Below are the code and all the weights of a small trained network. Each question names an input and a target symbol and asks about switching units off, where a switched-off unit gives its printed mean instead of its output.

import numpy as np


def w(rows, s, z=0):
    codes = np.array(rows[::2]) - 128.0
    scale = np.full(codes.shape[1], s)
    scale[-1] = z or s
    return codes * scale


def norm(h):
    return h / np.sqrt((h * h).mean(-1, keepdims=True) + 1e-5)


def f(y):
    return np.maximum(y, 0)


def softmax(a):
    e = np.exp(a - a.max(-1, keepdims=True))
    return e / e.sum(-1, keepdims=True)


def log_softmax(a):
    a = a - a.max(-1, keepdims=True)
    return a - np.log(np.exp(a).sum(-1, keepdims=True))


def net(x, mask):
    ids = ['αηλμξσ'.index(c) for c in x.split()]
    T = len(ids)
    res = E[ids] + P[:T]
    u = 0
    for l in range(2):
        r = norm(res)
        for j in range(2):
            rows = slice(3 * j, 3 * j + 3)
            q, k, v = (r @ M[l][rows].T for M in (Q, K, V))
            z = softmax(np.where(np.tri(T) > 0, q @ k.T / 3**0.5, -1e9)) @ v
            o = O[l][rows]
            res = res + np.where(mask[u + j], z, o[:, -1]) @ o[:, :-1]
        u += 2
        y = f(norm(res) @ A[l][:, :-1].T + A[l][:, -1])
        res = res + np.where(mask[u : u + 12], y, B[l][:, -1]) @ B[l][:, :-1]
        u += 12
    return log_softmax(norm(res)[-1] @ U[:, :-1].T + U[:, -1])


Q, K, V, O, A, B = {}, {}, {}, {}, {}, {}
E = w([
[74,152,206,104,148,214,172,136],'α',
[119,154,131,245,144,117,160,67],'η',
[192,202,74,171,69,76,105,25],'λ',
[90,138,70,60,79,138,85,241],'μ',
[170,167,127,59,42,138,80,139],'ξ',
[113,151,61,196,240,113,173,68],'σ',
],0.012)
P = w([
[143,34,181,102,119,119,88,161],'0',
[88,189,181,112,168,141,85,86],'1',
[159,166,132,193,81,168,142,101],'2',
[128,16,107,84,143,155,160,108],'3',
[94,195,120,85,229,110,27,136],'4',
[161,172,138,158,87,188,156,117],'5',
[113,10,121,63,143,176,176,113],'6',
[68,150,159,168,189,86,113,222],'7',
[178,182,130,152,80,188,152,112],'8',
],0.012)
Q[0] = w([
[185,208,77,126,129,198,227,196],'0.h1',
[51,24,162,67,162,33,95,121],'0.h1',
[160,132,106,98,90,176,99,115],'0.h1',
[25,41,97,152,175,72,141,125],'0.h2',
[254,242,157,172,151,47,133,153],'0.h2',
[159,155,183,231,100,176,147,148],'0.h2',
],0.0074)
K[0] = w([
[173,21,245,126,122,95,102,173],'0.h1',
[118,171,65,116,127,198,137,129],'0.h1',
[147,89,128,129,118,148,68,154],'0.h1',
[53,143,80,151,173,118,164,138],'0.h2',
[195,139,106,137,137,38,148,62],'0.h2',
[139,82,198,164,97,73,149,128],'0.h2',
],0.011)
V[0] = w([
[181,134,137,184,144,165,150,58],'0.h1',
[96,130,191,64,152,200,54,98],'0.h1',
[132,96,192,222,147,161,68,144],'0.h1',
[254,76,155,181,86,116,134,156],'0.h2',
[226,168,142,108,171,36,129,131],'0.h2',
[174,155,184,125,177,212,193,82],'0.h2',
],0.0067)
O[0] = w([
[65,139,27,98,133,72,158,54,183],'0.h1',
[125,234,54,146,144,8,143,50,239],'0.h1',
[152,100,86,143,79,149,250,49,251],'0.h1',
[142,214,149,169,144,81,101,146,146],'0.h2',
[13,138,171,1,210,159,65,32,111],'0.h2',
[141,187,150,224,169,162,66,186,162],'0.h2',
],0.0064,0.0033)
A[0] = w([
[221,96,95,70,184,142,25,90,168],'0.n1',
[99,135,105,158,106,116,181,116,93],'0.n2',
[80,162,90,116,188,125,118,45,106],'0.n3',
[103,141,94,143,42,136,120,148,193],'0.n4',
[88,182,21,119,46,129,132,176,31],'0.n5',
[162,135,118,121,199,112,42,123,3],'0.n6',
[72,123,18,189,124,74,130,141,68],'0.n7',
[144,122,88,166,157,69,149,100,162],'0.n8',
[19,143,120,165,121,82,79,70,217],'0.n9',
[176,106,98,176,107,141,103,76,53],'0.n10',
[136,1,114,107,139,76,95,163,215],'0.n11',
[160,113,158,63,102,104,88,121,133],'0.n12',
],0.0083,0.0019)
B[0] = w([
[93,71,178,96,119,134,211,106,179],'0.n1',
[179,163,104,51,144,133,115,139,196],'0.n2',
[111,85,201,194,114,151,117,128,253],'0.n3',
[114,85,107,97,182,100,123,22,190],'0.n4',
[133,146,149,131,213,196,112,129,200],'0.n5',
[203,135,71,254,90,100,187,235,155],'0.n6',
[180,157,134,55,84,176,126,75,212],'0.n7',
[99,92,125,107,138,79,39,178,218],'0.n8',
[103,132,143,125,109,166,132,92,244],'0.n9',
[126,38,136,69,161,191,192,153,188],'0.n10',
[198,139,95,93,152,67,143,145,175],'0.n11',
[122,187,110,179,218,140,81,3,165],'0.n12',
],0.0065,0.0066)
Q[1] = w([
[98,242,163,144,128,151,84,112],'1.h1',
[20,122,90,192,71,143,170,113],'1.h1',
[220,190,86,197,50,153,135,104],'1.h1',
[33,4,127,131,111,160,123,86],'1.h2',
[33,248,167,136,168,227,113,82],'1.h2',
[182,2,138,39,193,163,179,131],'1.h2',
],0.0066)
K[1] = w([
[133,178,181,76,182,69,84,117],'1.h1',
[104,166,144,240,133,189,254,100],'1.h1',
[170,100,153,142,25,39,163,80],'1.h1',
[48,115,114,174,110,172,196,156],'1.h2',
[116,59,134,178,157,21,123,64],'1.h2',
[123,156,148,34,132,144,178,209],'1.h2',
],0.009)
V[1] = w([
[171,146,158,116,196,150,55,183],'1.h1',
[99,174,114,79,137,158,167,195],'1.h1',
[186,115,166,60,139,164,76,134],'1.h1',
[126,91,104,183,144,100,114,64],'1.h2',
[201,178,139,166,197,127,114,68],'1.h2',
[218,104,54,77,171,170,1,112],'1.h2',
],0.0066)
O[1] = w([
[64,97,179,170,182,70,33,124,89],'1.h1',
[92,63,117,105,126,175,135,15,51],'1.h1',
[118,90,198,173,109,255,162,148,148],'1.h1',
[38,149,78,168,50,184,43,77,234],'1.h2',
[77,110,126,67,171,139,149,146,254],'1.h2',
[107,115,65,120,61,77,86,147,152],'1.h2',
],0.0088,0.005)
A[1] = w([
[232,121,218,164,108,147,83,158,151],'1.n1',
[127,18,102,87,156,29,127,145,101],'1.n2',
[91,210,75,149,105,188,127,101,158],'1.n3',
[82,79,148,134,123,127,99,153,200],'1.n4',
[84,188,123,194,149,93,69,192,125],'1.n5',
[166,150,74,120,141,170,179,112,72],'1.n6',
[111,180,69,176,91,186,104,153,69],'1.n7',
[164,97,55,66,130,92,83,98,142],'1.n8',
[141,66,33,132,254,171,135,136,252],'1.n9',
[62,157,56,69,76,104,70,137,155],'1.n10',
[113,84,48,132,26,165,136,108,57],'1.n11',
[212,68,117,101,142,69,121,191,120],'1.n12',
],0.0091,0.0043)
B[1] = w([
[100,163,30,134,76,207,103,98,145],'1.n1',
[170,170,69,129,71,154,125,254,161],'1.n2',
[92,41,149,76,119,100,107,183,254],'1.n3',
[109,161,180,159,167,96,186,33,161],'1.n4',
[121,160,70,18,137,74,131,134,170],'1.n5',
[149,163,248,166,191,126,134,77,176],'1.n6',
[218,120,101,205,145,71,151,137,183],'1.n7',
[50,150,160,233,164,71,157,138,171],'1.n8',
[156,151,141,133,48,139,123,110,221],'1.n9',
[155,144,124,153,184,84,191,123,193],'1.n10',
[119,111,121,94,165,155,35,190,171],'1.n11',
[76,57,131,13,183,88,161,162,156],'1.n12',
],0.0089,0.011)
U = w([
[2,71,163,119,128,145,126,74,139],'α',
[105,169,177,208,169,21,168,111,3],'η',
[136,116,87,74,57,44,145,179,200],'λ',
[97,163,82,197,44,165,107,128,208],'μ',
[143,62,185,190,160,127,61,158,56],'ξ',
[170,106,114,115,108,155,228,60,211],'σ',
],0.0096,0.0016)

Each question gives the input, a string of symbols that net reads in full, and the target symbol t.
The units are the heads (3 rows each of Q, K, V and O) and the neurons (one row each of A and B). Each row of codes is followed by its name. A weight is (code - 128) times the scale printed after its matrix; where a second scale follows, it is the last column's (O, A, B and U).
mask holds one flag per unit, layer by layer, with each layer's heads first. A switched-off unit (its flag False) gives its mean, the last column of its rows in O or B, instead of its output. The means were averaged over made-up inputs and are rounded, as every weight is.
A unit's drop is (log p(t) with every unit on - log p(t) with that unit switched off) / (log p(t) with every unit on - log p(t) with every unit switched off).
The circuit of an input: a set's keep is (log p(t) with only the set's units on - log p(t) with every unit switched off) / (log p(t) with every unit on - log p(t) with every unit switched off). Starting from the 12 units with the biggest drops (on a tie, the unit counted first), units are removed one at a time, each time the one whose removal leaves the highest keep (on an exact tie, the one counted first), for as long as the keep stays at least 0.8.
circuit, biggest first: the units of the circuit, biggest drop first
unit that matters most: the unit with the biggest drop
top k neurons: the k neurons with the biggest drops, biggest first
k most important neurons of layer l: the k neurons of layer l with the biggest drops, biggest first
heads that matter: for each layer, one digit per head in row order, 1 if its drop is at least 0.15 and else 0, layers parted by /
input η α σ η μ, target α: circuit, biggest first	1.h1
input α μ ξ σ, target λ: top 3 neurons	1.n2; 0.n5; 0.n9
input μ ξ η μ α λ, target μ: circuit, biggest first	0.h1; 1.n1
input ξ μ η σ λ, target α: 3 most important neurons of layer 0	0.n1; 0.n3; 0.n9
input μ μ η σ ξ μ η ξ, target η: circuit, biggest first	1.n4; 1.h1; 1.n3
input α λ ξ η η α λ σ α, target η: circuit, biggest first	0.h1; 0.h2; 1.n9
input μ η η η σ α η η μ, target μ: circuit, biggest first	0.h1; 1.n1
input σ μ λ, target ξ: heads that matter	10 / 00
input λ η η λ α σ, target α: heads that matter	11 / 00
input μ η η σ, target λ: circuit, biggest first	1.n2; 1.h2
input α η μ η μ α λ α, target λ: circuit, biggest first	0.h2; 1.n5; 1.n6
input η σ η λ μ ξ η λ ξ, target σ: heads that matter	10 / 10
input ξ λ σ α λ α, target λ: heads that matter	10 / 01
input σ α σ η λ ξ, target ξ: unit that matters most	0.h1
input η α λ μ λ ξ λ σ, target α: heads that matter	01 / 01
input η η σ, target σ: 2 most important neurons of layer 0	0.n10; 0.n7
input η α λ λ ξ λ ξ λ η, target σ: heads that matter	10 / 10
input η ξ σ ξ σ μ, target σ: circuit, biggest first	0.h1; 1.n6
input σ σ ξ η σ σ ξ μ λ, target ξ: heads that matter	00 / 00
input σ λ η η ξ μ σ ξ α, target ξ: heads that matter	00 / 01
input μ ξ α α, target σ: top neuron	1.n3
input λ μ η λ μ μ σ ξ, target α: heads that matter	01 / 10
input μ α η λ μ, target η: 2 most important neurons of layer 0	0.n11; 0.n6
input λ ξ σ σ, target μ: 3 most important neurons of layer 1	1.n9; 1.n2; 1.n3
